Moves between elements:
SB p QM
SB w HB
SB q SD
SB g LJ
SB o HP
SB e BH
QF p LH
QF w QM
QF q SB
QF g HP
QF o SM
QF e FR
HF p GJ
HF w LP
HF q PZ
HF g PH
HF o GD
HF e NQ
FR p DS
FR w QF
FR q BH
FR g HB
FR o QM
FR e HP
BF p LL
BF w HN
BF q GH
BF g TQ
BF o CM
BF e ZH
SF p RC
SF w ZS
SF q JN
SF g RR
SF o HZ
SF e RP
GM p TQ
GM w FJ
GM q JF
GM g ZD
GM o PN
GM e QL
FB p PB
FB w PC
FB q BD
FB g LH
FB o JP
FB e FL
NR p FQ
NR w BZ
NR q FT
NR g RC
NR o DD
NR e JZ
RR p FT
RR w RP
RR q DN
RR g JN
RR o SF
RR e ML
ZS p JZ
ZS w HZ
ZS q ML
ZS g RP
ZS o FT
ZS e SF
JP p FH
JP w QG
JP q LH
JP g FB
JP o JQ
JP e PC
LL p MF
LL w NS
LL q HN
LL g CG
LL o QD
LL e TN
TQ p CG
TQ w ZH
TQ q FJ
TQ g GH
TQ o BF
TQ e NL
TN p HC
TN w LL
TN q BF
TN g CM
TN o NS
TN e CG
QL p NL
QL w GM
QL q QT
QL g GN
QL o FJ
QL e ZD
FH p JT
FH w QP
FH q QG
FH g PB
FH o CL
FH e TL
PQ p BH
PQ w DT
PQ q SZ
PQ g CZ
PQ o SD
PQ e PM
CG p PJ
CG w TN
CG q ZH
CG g HN
CG o LL
CG e CM
MB p DD
MB w RC
MB q SF
MB g HZ
MB o JZ
MB e FT
FQ p ZD
FQ w NJ
FQ q BZ
FQ g ZQ
FQ o QT
FQ e MC
BD p PC
BD w DS
BD q FR
BD g QM
BD o LH
BD e SM
ZH p TN
ZH w BF
ZH q PN
ZH g NL
ZH o HN
ZH e TQ
RP p MB
RP w SF
RP q ZF
RP g ML
RP o ZS
RP e RR
FM p PH
FM w QJ
FM q SL
FM g JT
FM o GF
FM e QN
PH p GZ
PH w NQ
PH q QJ
PH g PZ
PH o HF
PH e QR
JQ p CL
JQ w PB
JQ q FB
JQ g JP
JQ o TL
JQ e QG
PC p TL
PC w JP
PC q DS
PC g FL
PC o QG
PC e FB
JT p PZ
JT w QN
JT q QP
JT g SL
JT o FM
JT e PR
QT p GM
QT w JF
QT q ZQ
QT g FQ
QT o GN
QT e NJ
PZ p LP
PZ w QR
PZ q QN
PZ g QJ
PZ o PH
PZ e GF
ML p HZ
ML w RR
ML q ZJ
ML g ZF
ML o RP
ML e JN
SD p HB
SD w GP
SD q CZ
SD g PQ
SD o LJ
SD e DT
QM p FL
QM w SM
QM q HB
QM g FR
QM o BD
QM e QF
GH p HN
GH w NL
GH q QL
GH g FJ
GH o TQ
GH e PN
BN p PM
BN w BM
BN q MF
BN g TP
BN o SZ
BN e MG
FT p BZ
FT w MB
FT q RP
FT g ZS
FT o RC
FT e HZ
NS p DR
NS w QD
NS q CM
NS g TN
NS o PJ
NS e LL
GZ p DN
GZ w FS
GZ q NQ
GZ g LP
GZ o GJ
GZ e GD
JF p FJ
JF w GN
JF q MC
JF g NJ
JF o ZD
JF e QT
BM p PQ
BM w SZ
BM q DR
BM g MG
BM o TM
BM e BN
TM p SD
TM w CZ
TM q MG
TM g BM
TM o PM
TM e SZ
DS p JP
DS w LH
DS q QF
DS g SM
DS o FL
DS e BD
QN p QR
QN w FM
QN q CL
QN g PR
QN o QJ
QN e JT
QD p TP
QD w PJ
QD q CG
QD g LL
QD o HC
QD e NS
PB p SL
PB w TL
PB q PC
PB g QG
PB o FH
PB e JQ
HB p SM
HB w HP
HB q GP
HB g BH
HB o FR
HB e SB
TL p PR
TL w FH
TL q JP
TL g JQ
TL o QP
TL e PB
PJ p MG
PJ w HC
PJ q TN
PJ g NS
PJ o MF
PJ e QD
MC p GN
MC w FQ
MC q NR
MC g DD
MC o NJ
MC e ZQ
FS p ZF
FS w GJ
FS q HF
FS g GD
FS o GG
FS e GZ
QJ p NQ
QJ w GF
QJ q PR
QJ g QN
QJ o PZ
QJ e FM
LP p GG
LP w GD
LP q QR
LP g NQ
LP o GZ
LP e HF
SZ p DT
SZ w TM
SZ q TP
SZ g BN
SZ o CZ
SZ e BM
ZJ p RR
ZJ w DN
ZJ q GZ
ZJ g GJ
ZJ o ZF
ZJ e GG
JN p ZS
JN w ML
JN q GG
JN g DN
JN o RR
JN e ZF
ZD p GH
ZD w QL
ZD q NJ
ZD g JF
ZD o GM
ZD e GN
TP p TM
TP w MG
TP q PJ
TP g MF
TP o BN
TP e DR
LH p QG
LH w FL
LH q QM
LH g BD
LH o FB
LH e DS
CM p QD
CM w CG
CM q TQ
CM g BF
CM o TN
CM e HN
MG p CZ
MG w BN
MG q HC
MG g DR
MG o BM
MG e TP
PN p BF
PN w GH
PN q ZD
PN g GM
PN o NL
PN e FJ
NQ p FS
NQ w HF
NQ q GF
NQ g QR
NQ o LP
NQ e PH
PR p GF
PR w JT
PR q FH
PR g CL
PR o QN
PR e SL
RC p ZQ
RC w JZ
RC q ZS
RC g FT
RC o NR
RC e MB
PM p LJ
PM w PQ
PM q BM
PM g TM
PM o DT
PM e CZ
BH p QF
BH w SB
BH q DT
BH g GP
BH o HB
BH e LJ
SM p FB
SM w BD
SM q HP
SM g QF
SM o DS
SM e QM
HP p BD
HP w FR
HP q LJ
HP g SB
HP o QF
HP e HB
DN p RP
DN w ZF
DN q FS
DN g GG
DN o JN
DN e ZJ
DR p SZ
DR w TP
DR q QD
DR g HC
DR o MG
DR e MF
SL p QJ
SL w PR
SL q TL
SL g QP
SL o JT
SL e CL
HZ p NR
HZ w FT
HZ q RR
HZ g SF
HZ o MB
HZ e ZS
GP p HP
GP w LJ
GP q PM
GP g DT
GP o BH
GP e SD
FL p JQ
FL w FB
FL q SM
FL g DS
FL o PC
FL e LH
NJ p QL
NJ w QT
NJ q DD
NJ g MC
NJ o JF
NJ e FQ
CZ p GP
CZ w PM
CZ q BN
CZ g SZ
CZ o PQ
CZ e TM
GF p HF
GF w PZ
GF q JT
GF g FM
GF o QR
GF e QJ
LJ p FR
LJ w BH
LJ q PQ
LJ g SD
LJ o SB
LJ e GP
QR p GD
QR w PH
QR q FM
QR g GF
QR o NQ
QR e PZ
GD p ZJ
GD w GZ
GD q PH
GD g HF
GD o FS
GD e LP
GG p ML
GG w ZJ
GG q GD
GG g FS
GG o DN
GG e GJ
ZF p SF
ZF w JN
ZF q GJ
ZF g ZJ
ZF o ML
ZF e DN
HN p NS
HN w CM
HN q NL
HN g ZH
HN o CG
HN e BF
NL p CM
NL w TQ
NL q GM
NL g PN
NL o ZH
NL e GH
MF p BM
MF w DR
MF q NS
MF g PJ
MF o TP
MF e HC
JZ p MC
JZ w NR
JZ q HZ
JZ g MB
JZ o BZ
JZ e RC
FJ p ZH
FJ w PN
FJ q GN
FJ g QL
FJ o GH
FJ e GM
GN p PN
GN w ZD
GN q FQ
GN g QT
GN o QL
GN e JF
DD p QT
DD w ZQ
DD q RC
DD g NR
DD o MC
DD e BZ
DT p SB
DT w SD
DT q TM
DT g PM
DT o GP
DT e PQ
ZQ p JF
ZQ w MC
ZQ q JZ
ZQ g BZ
ZQ o FQ
ZQ e DD
GJ p JN
GJ w GG
GJ q LP
GJ g GZ
GJ o ZJ
GJ e FS
BZ p NJ
BZ w DD
BZ q MB
BZ g JZ
BZ o ZQ
BZ e NR
QP p QN
QP w CL
QP q JQ
QP g TL
QP o SL
QP e FH
QG p QP
QG w JQ
QG q FL
QG g PC
QG o PB
QG e JP
HC p BN
HC w MF
HC q LL
HC g QD
HC o DR
HC e PJ
CL p FM
CL w SL
CL q PB
CL g FH
CL o PR
CL e QP

In the rows, 176 means zero.

The rows follow the links: the fewer symbols apart two elements are, the more alike their rows tend to be.

Each row is also shifted at random along 3 hidden directions that mean nothing.

Some elements, each with a row of numbers:
GF
257,179,197,199,220,194,156,181,203,174,171,184,203,183,165,167,157,188,204,203,173,230,186,155,137,161,191,188,206,199,155,156
PH
147,179,175,190,207,184,187,207,184,172,188,175,174,187,182,169,169,177,183,206,179,202,186,178,153,173,197,202,183,188,170,177
BF
190,174,164,165,129,187,169,166,162,182,189,182,163,168,180,197,178,180,173,159,164,161,173,160,175,179,155,170,182,190,168,187
JN
189,214,196,190,172,188,118,136,215,157,166,179,216,181,132,180,185,186,180,158,173,218,179,158,174,176,180,149,180,189,143,195
CL
140,178,210,182,218,146,190,193,172,164,176,150,181,193,170,153,170,159,146,185,211,173,167,221,227,189,201,181,127,158,195,178
PB
187,193,180,184,200,163,211,216,174,167,161,163,155,189,193,160,179,161,162,197,188,168,179,194,192,185,202,205,152,156,198,189
PM
185,137,176,171,182,160,207,188,146,195,189,173,159,172,201,173,165,166,171,181,187,150,168,199,189,174,171,183,170,170,199,154
NR
185,187,228,154,189,181,127,141,184,163,173,162,224,172,135,178,156,201,163,163,186,185,157,167,211,185,159,143,150,190,157,156
CM
175,182,142,159,129,188,190,181,161,182,175,184,147,165,194,196,188,179,178,166,156,145,181,158,165,179,158,182,190,175,180,190
PJ
211,168,199,163,150,160,159,142,160,179,174,168,185,171,165,181,175,171,155,142,188,149,158,187,223,183,158,145,150,169,181,173
CG
164,181,145,160,132,182,188,173,163,183,173,183,152,166,190,192,192,176,176,160,160,143,177,166,177,180,159,173,184,168,184,192
DN
125,212,164,180,171,190,171,192,193,159,176,175,174,185,170,180,189,180,174,185,168,192,188,165,162,183,188,188,176,181,163,206
ZH
219,173,180,158,129,195,189,209,132,177,208,166,141,179,198,206,153,181,153,180,172,152,168,155,182,190,156,204,159,209,166,183
SM
219,166,183,211,164,155,172,164,176,179,190,178,169,193,178,171,184,146,169,162,193,195,179,200,184,172,194,174,171,177,175,194
HB
202,140,190,210,170,150,158,141,173,190,200,182,186,184,169,170,179,147,174,150,199,197,173,208,190,165,185,153,177,179,174,176
PQ
209,144,141,178,181,180,211,185,169,202,168,197,157,163,209,173,180,174,209,188,160,162,186,171,137,159,172,190,220,164,197,153
MC
161,185,148,150,187,211,173,173,194,182,153,195,191,152,176,183,178,215,217,191,141,173,186,132,127,166,155,175,226,177,171,151
NS
166,177,158,162,141,170,176,148,171,183,162,181,171,164,176,184,197,174,173,147,168,143,172,176,194,180,158,154,177,156,188,184
QL
134,149,213,157,156,172,159,171,138,178,224,158,181,178,166,195,147,179,141,163,197,164,155,189,220,190,154,164,134,207,162,164
NJ
169,173,166,149,180,205,175,185,173,182,177,183,183,159,181,189,161,209,196,193,154,168,176,141,147,175,154,181,201,192,167,151
QF
175,169,118,206,164,172,206,182,190,193,167,204,149,174,204,170,209,155,209,178,159,183,200,181,126,156,194,190,227,157,191,194
DR
187,173,139,156,163,179,209,179,171,191,147,189,156,156,201,177,193,181,195,174,155,133,180,165,162,172,161,179,201,146,204,168
BN
225,154,180,169,175,166,171,142,174,192,160,184,189,161,174,172,177,178,187,158,175,158,169,180,187,168,160,150,188,161,189,150
QP
205,197,163,182,213,180,214,218,190,172,147,178,162,181,198,159,181,176,191,213,170,178,189,172,153,174,199,212,188,158,196,177
GD
194,181,218,192,189,183,164,209,165,160,216,156,178,201,168,182,145,173,150,198,196,213,171,178,186,186,192,201,143,219,150,185
JF
141,169,147,152,171,206,182,182,176,188,174,192,177,156,186,190,173,206,205,189,148,168,183,143,134,170,154,180,214,186,171,156
HF
179,186,165,205,201,191,146,155,222,174,170,198,208,178,157,169,186,185,215,185,162,233,193,157,123,156,191,169,222,187,152,176
MB
221,208,205,148,184,203,167,201,172,158,166,161,185,175,167,187,152,206,166,196,168,174,168,141,183,191,164,192,158,196,163,169
FS
159,202,147,193,182,202,173,195,205,168,174,191,176,181,176,180,187,185,202,197,155,210,197,150,122,168,192,197,212,189,158,194
FL
226,188,165,205,173,166,184,178,191,176,163,183,165,187,185,167,195,155,182,173,178,191,187,183,167,170,199,185,186,163,183,199
FT
131,217,159,141,181,201,204,225,174,160,154,167,159,170,189,183,177,202,173,206,156,150,182,149,168,193,172,207,169,170,182,186
BH
132,137,156,192,172,151,207,182,158,195,197,181,151,179,201,171,187,149,174,172,190,163,179,214,180,170,186,180,178,163,198,176

Complete each set of four: the symbols that take the first to the second take the third to the fourth, perhaps in another order.
Answers are names.
159,171,215,197,205,170,156,181,179,166,205,162,195,196,157,171,157,171,161,187,201,215,173,194,190,180,194,179,152,200,158,175
to 201,182,170,187,221,191,200,221,190,175,169,180,172,182,192,165,164,186,199,221,167,199,190,162,133,169,197,214,199,183,178,163
as 147,174,130,160,134,199,192,189,164,188,183,193,147,161,199,199,186,187,192,177,147,154,185,149,140,173,156,188,208,183,175,184
to QL

235,214,201,191,171,198,128,162,203,157,174,177,204,187,146,185,170,189,179,175,169,222,179,145,163,178,180,173,179,207,138,193
to 217,215,209,167,179,193,133,158,196,155,161,168,209,177,143,183,167,199,172,171,172,196,170,148,186,185,170,161,163,191,151,180
as 222,134,186,196,175,161,184,172,156,194,203,179,167,181,191,174,163,157,175,172,191,182,173,196,180,169,178,178,178,187,181,162
to QF

109,174,203,137,187,180,183,199,149,168,191,152,177,174,173,185,153,196,148,188,187,147,160,179,214,197,160,181,134,186,180,160
to 154,186,197,148,189,189,156,166,180,169,167,169,201,166,157,180,163,205,175,177,172,168,166,160,189,183,158,163,166,183,169,157
as 158,177,177,194,216,180,176,188,196,174,177,180,190,184,174,164,174,178,193,198,179,208,186,179,151,167,195,187,192,181,172,169
to QJ

182,169,115,203,164,176,215,195,184,192,169,204,139,177,213,172,205,156,208,186,157,179,201,176,123,159,192,201,226,160,194,194
to 162,144,154,209,169,156,176,144,186,195,184,196,176,176,181,167,199,150,194,156,180,189,185,204,163,158,186,158,204,160,184,180
as 117,204,145,191,180,192,170,184,207,167,170,189,177,181,171,178,199,180,197,186,160,205,197,162,135,171,192,185,203,178,162,202
to GD

184,156,167,152,174,169,223,205,141,189,172,170,146,167,209,177,169,175,167,186,177,127,169,186,194,184,165,194,165,160,208,159
to 172,150,165,163,178,161,199,165,164,193,165,181,170,163,190,170,182,173,182,168,178,141,171,192,190,172,166,165,181,151,203,156
as 147,202,195,181,172,183,169,205,171,154,198,158,170,196,168,184,168,175,147,187,188,194,175,177,190,193,189,195,143,200,157,203
to DN

177,181,181,187,223,174,190,194,194,173,164,176,185,182,179,157,172,178,190,203,179,195,183,182,160,172,197,192,185,169,184,165
to 104,187,185,192,186,173,163,181,187,164,197,169,183,192,161,174,179,169,164,179,189,205,181,192,181,182,194,177,162,188,163,195
as 258,188,190,206,178,164,170,172,187,171,168,175,176,192,173,166,180,155,172,171,186,197,180,184,182,173,197,179,170,174,175,194
to PR

147,181,132,174,133,176,152,111,203,188,150,205,189,153,163,184,219,178,203,131,150,163,185,165,162,161,158,130,218,150,177,190
to 188,175,172,162,129,182,173,171,153,180,192,174,159,172,181,196,174,176,162,157,172,155,170,167,188,184,156,172,166,189,170,187
as 244,214,222,179,171,196,134,178,184,151,183,161,198,191,147,188,155,190,157,180,181,210,169,149,188,189,177,179,151,211,141,192
to ZF

237,178,179,203,166,166,191,194,169,174,184,173,154,192,190,174,179,149,164,179,189,187,182,190,179,176,197,197,168,178,180,198
to 173,199,144,200,193,164,179,152,222,176,130,195,186,173,171,154,219,161,206,167,167,190,195,186,155,161,200,162,209,133,193,194
as 179,190,184,192,186,152,196,193,176,167,168,164,162,193,182,162,188,150,155,178,197,173,178,206,206,184,202,186,147,155,193,199
to QP

223,174,215,193,221,179,165,190,185,168,184,168,196,191,167,164,151,179,176,200,192,214,174,179,172,173,194,189,170,194,164,159
to 211,178,217,185,221,167,183,200,177,166,177,158,186,192,174,160,156,172,162,199,200,192,170,193,196,182,195,192,147,179,181,165
as 160,177,141,197,165,162,219,208,169,181,178,181,136,188,209,171,198,146,174,184,177,166,190,197,166,175,199,205,180,159,197,206
to FR

166,215,200,169,172,186,155,183,184,152,177,159,186,186,156,183,172,186,155,178,180,186,172,165,196,193,179,180,145,190,157,198
to 162,205,190,140,185,197,187,213,164,161,167,159,172,174,179,184,158,204,161,199,170,155,169,154,187,196,166,196,153,183,175,172
as 142,160,172,167,139,179,152,146,165,183,200,180,182,168,166,194,177,180,171,150,175,170,170,174,185,177,156,153,178,191,162,177
to CG

138,186,146,199,204,190,167,170,219,178,164,200,195,174,170,166,194,184,218,191,159,219,199,165,118,157,194,178,227,174,165,177
to 159,180,170,188,224,178,192,196,196,175,164,181,182,180,181,157,177,179,196,206,176,195,187,179,151,169,196,194,195,167,184,166
as 133,210,192,157,181,181,156,166,190,157,160,165,197,175,151,178,180,193,163,170,177,172,170,169,201,190,171,162,153,172,168,185
to JN

180,211,205,159,180,189,146,166,189,156,164,164,201,176,149,181,169,196,165,174,177,183,168,157,197,188,169,165,155,184,160,180
to 193,223,154,150,182,214,181,199,198,165,140,185,176,164,179,184,179,212,202,201,141,172,188,125,135,178,168,197,205,176,169,177
as 142,219,174,173,175,189,142,149,213,158,151,182,205,173,145,176,198,192,184,164,163,193,182,158,172,178,176,154,182,170,161,196
to SF

165,159,179,210,165,145,177,157,172,182,194,175,169,190,177,169,191,139,161,153,201,185,177,218,200,173,194,165,163,168,183,197
to 184,161,148,212,165,160,179,155,190,189,177,197,168,179,183,167,203,150,193,160,176,194,190,195,156,159,192,169,205,163,182,191
as 180,144,154,196,170,164,206,190,160,194,194,185,149,180,204,174,181,154,184,178,180,172,184,195,161,166,185,191,194,173,191,177
to BH

